Below are the code and all the weights of a small trained network. Each question names an input and a class and asks about switching units off, where a switched-off unit gives its printed mean instead of its output.

import numpy as np


def w(rows, s, z=0):
    codes = np.array(rows[::2]) - 128.0
    scale = np.full(codes.shape[1], s)
    scale[-1] = z or s
    return codes * scale


def f(y):
    return y / 2 * (1 + np.tanh(0.7978845608 * (y + 0.044715 * y**3)))


def log_softmax(a):
    a = a - a.max(-1, keepdims=True)
    return a - np.log(np.exp(a).sum(-1, keepdims=True))


def net(x, mask):
    res = np.array(x, float).reshape(1, 7) / 4 @ E
    y = f(res @ A[0][:, :-1].T + A[0][:, -1])
    res = res + np.where(mask, y, B[0][:, -1]) @ B[0][:, :-1]
    return log_softmax(res[-1] @ U[:, :-1].T + U[:, -1])


A, B = {}, {}
E = w([
[89,252,177,101,97,132,77,123,98],'x0',
[98,124,193,197,185,129,172,68,115],'x1',
[141,131,118,138,119,129,123,107,103],'x2',
[127,113,139,99,133,123,130,122,115],'x3',
[147,127,133,131,132,138,114,122,127],'x4',
[135,112,146,140,116,134,103,124,138],'x5',
[120,128,132,116,144,130,126,140,151],'x6',
],0.017)
A[0] = w([
[157,139,132,99,75,146,147,101,204,55],'N1',
[92,216,173,119,124,90,48,156,97,132],'N2',
[161,1,78,155,124,116,184,141,156,131],'N3',
[99,130,134,78,74,182,220,122,152,104],'N4',
[140,132,189,176,164,138,167,72,160,28],'N5',
[165,94,131,117,95,157,203,130,161,83],'N6',
[89,189,147,94,122,155,99,143,114,114],'N7',
[142,141,146,164,121,137,175,107,148,44],'N8',
[187,47,72,159,186,128,165,168,126,161],'N9',
[120,139,124,154,103,143,146,147,140,92],'N10',
[182,126,33,56,45,126,62,226,139,46],'N11',
[151,60,101,112,139,134,148,124,146,117],'N12',
[107,209,185,77,100,165,121,143,95,130],'N13',
[143,103,83,54,84,124,90,163,108,28],'N14',
[89,109,225,190,219,127,174,75,97,1],'N15',
[127,131,118,122,131,126,146,100,117,115],'N16',
],0.01,0.0041)
B[0] = w([
[133,120,131,183,156,69,148,86,151,135],'N1',
[165,200,53,51,65,94,59,66,142,204],'N2',
[163,202,75,97,44,94,75,119,148,249],'N3',
[121,115,168,142,141,143,98,94,139,133],'N4',
[124,54,118,138,163,115,160,198,90,171],'N5',
[99,132,154,138,108,156,96,129,205,165],'N6',
[110,71,135,119,77,100,119,128,220,177],'N7',
[91,159,134,164,113,158,136,130,101,140],'N8',
[206,187,103,44,29,107,71,117,162,231],'N9',
[131,110,152,107,93,128,172,146,131,127],'N10',
[44,68,203,209,235,157,214,214,2,233],'N11',
[134,174,147,44,152,113,119,87,145,187],'N12',
[169,130,42,106,113,128,93,86,228,195],'N13',
[149,78,218,157,154,178,172,123,109,178],'N14',
[89,72,188,169,209,173,239,168,96,208],'N15',
[125,134,122,139,135,132,100,134,107,131],'N16',
],0.0086,0.02)
U = w([
[134,135,88,108,82,87,132,90,178,254],'0',
[51,91,199,220,255,103,236,205,50,2],'1',
],0.008,0.00081)

Each question gives the input, the list of numbers given to net, and the class t.
The units are the neurons (one row each of A and B). Each row of codes is followed by its name. A weight is (code - 128) times the scale printed after its matrix; where a second scale follows, it is the last column's (A, B and U).
mask holds one flag per neuron, in row order. A switched-off neuron (its flag False) gives its mean, the last column of its row in B, instead of its output. The means were averaged over made-up inputs and are rounded, as every weight is.
A unit's drop is (log p(t) with every unit on - log p(t) with that unit switched off) / (log p(t) with every unit on - log p(t) with every unit switched off).
The circuit of an input: a set's keep is (log p(t) with only the set's units on - log p(t) with every unit switched off) / (log p(t) with every unit on - log p(t) with every unit switched off). Starting from the 12 units with the biggest drops (on a tie, the unit counted first), units are removed one at a time, each time the one whose removal leaves the highest keep (on an exact tie, the one counted first), for as long as the keep stays at least 0.8.
units of the circuit, in order: the units of the circuit, biggest drop first
top k neurons: the k neurons with the biggest drops, biggest first
drop of u: that unit's drop, to one decimal
input [3,-4,3,4,-8,-7,-7], class 1: top 2 neurons => N11, N9
input [3,-7,-6,3,-7,8,-8], class 1: units of the circuit, in order => N11
input [-1,-2,-7,-3,-4,7,-7], class 1: top 2 neurons => N2, N9
input [-5,5,-7,0,-2,-1,4], class 0: top 4 neurons => N11, N9, N3, N14
input [-8,8,-3,-6,-5,-1,1], class 0: top 3 neurons => N9, N3, N11
input [-6,6,0,-5,2,-8,-3], class 0: top 3 neurons => N11, N9, N3
input [-3,-4,6,6,-7,3,5], class 1: top 2 neurons => N11, N2
input [-5,-6,6,-4,0,8,5], class 1: top 2 neurons => N11, N2
input [-7,7,-4,6,1,-6,-8], class 0: top 3 neurons => N9, N3, N11
input [-3,-7,2,-6,-4,6,-6], class 1: drop of N11 => 0.7
input [-7,5,-6,5,-3,5,-8], class 0: drop of N7 => 0.0
input [1,2,5,-8,2,1,7], class 1: drop of N13 => 0.1
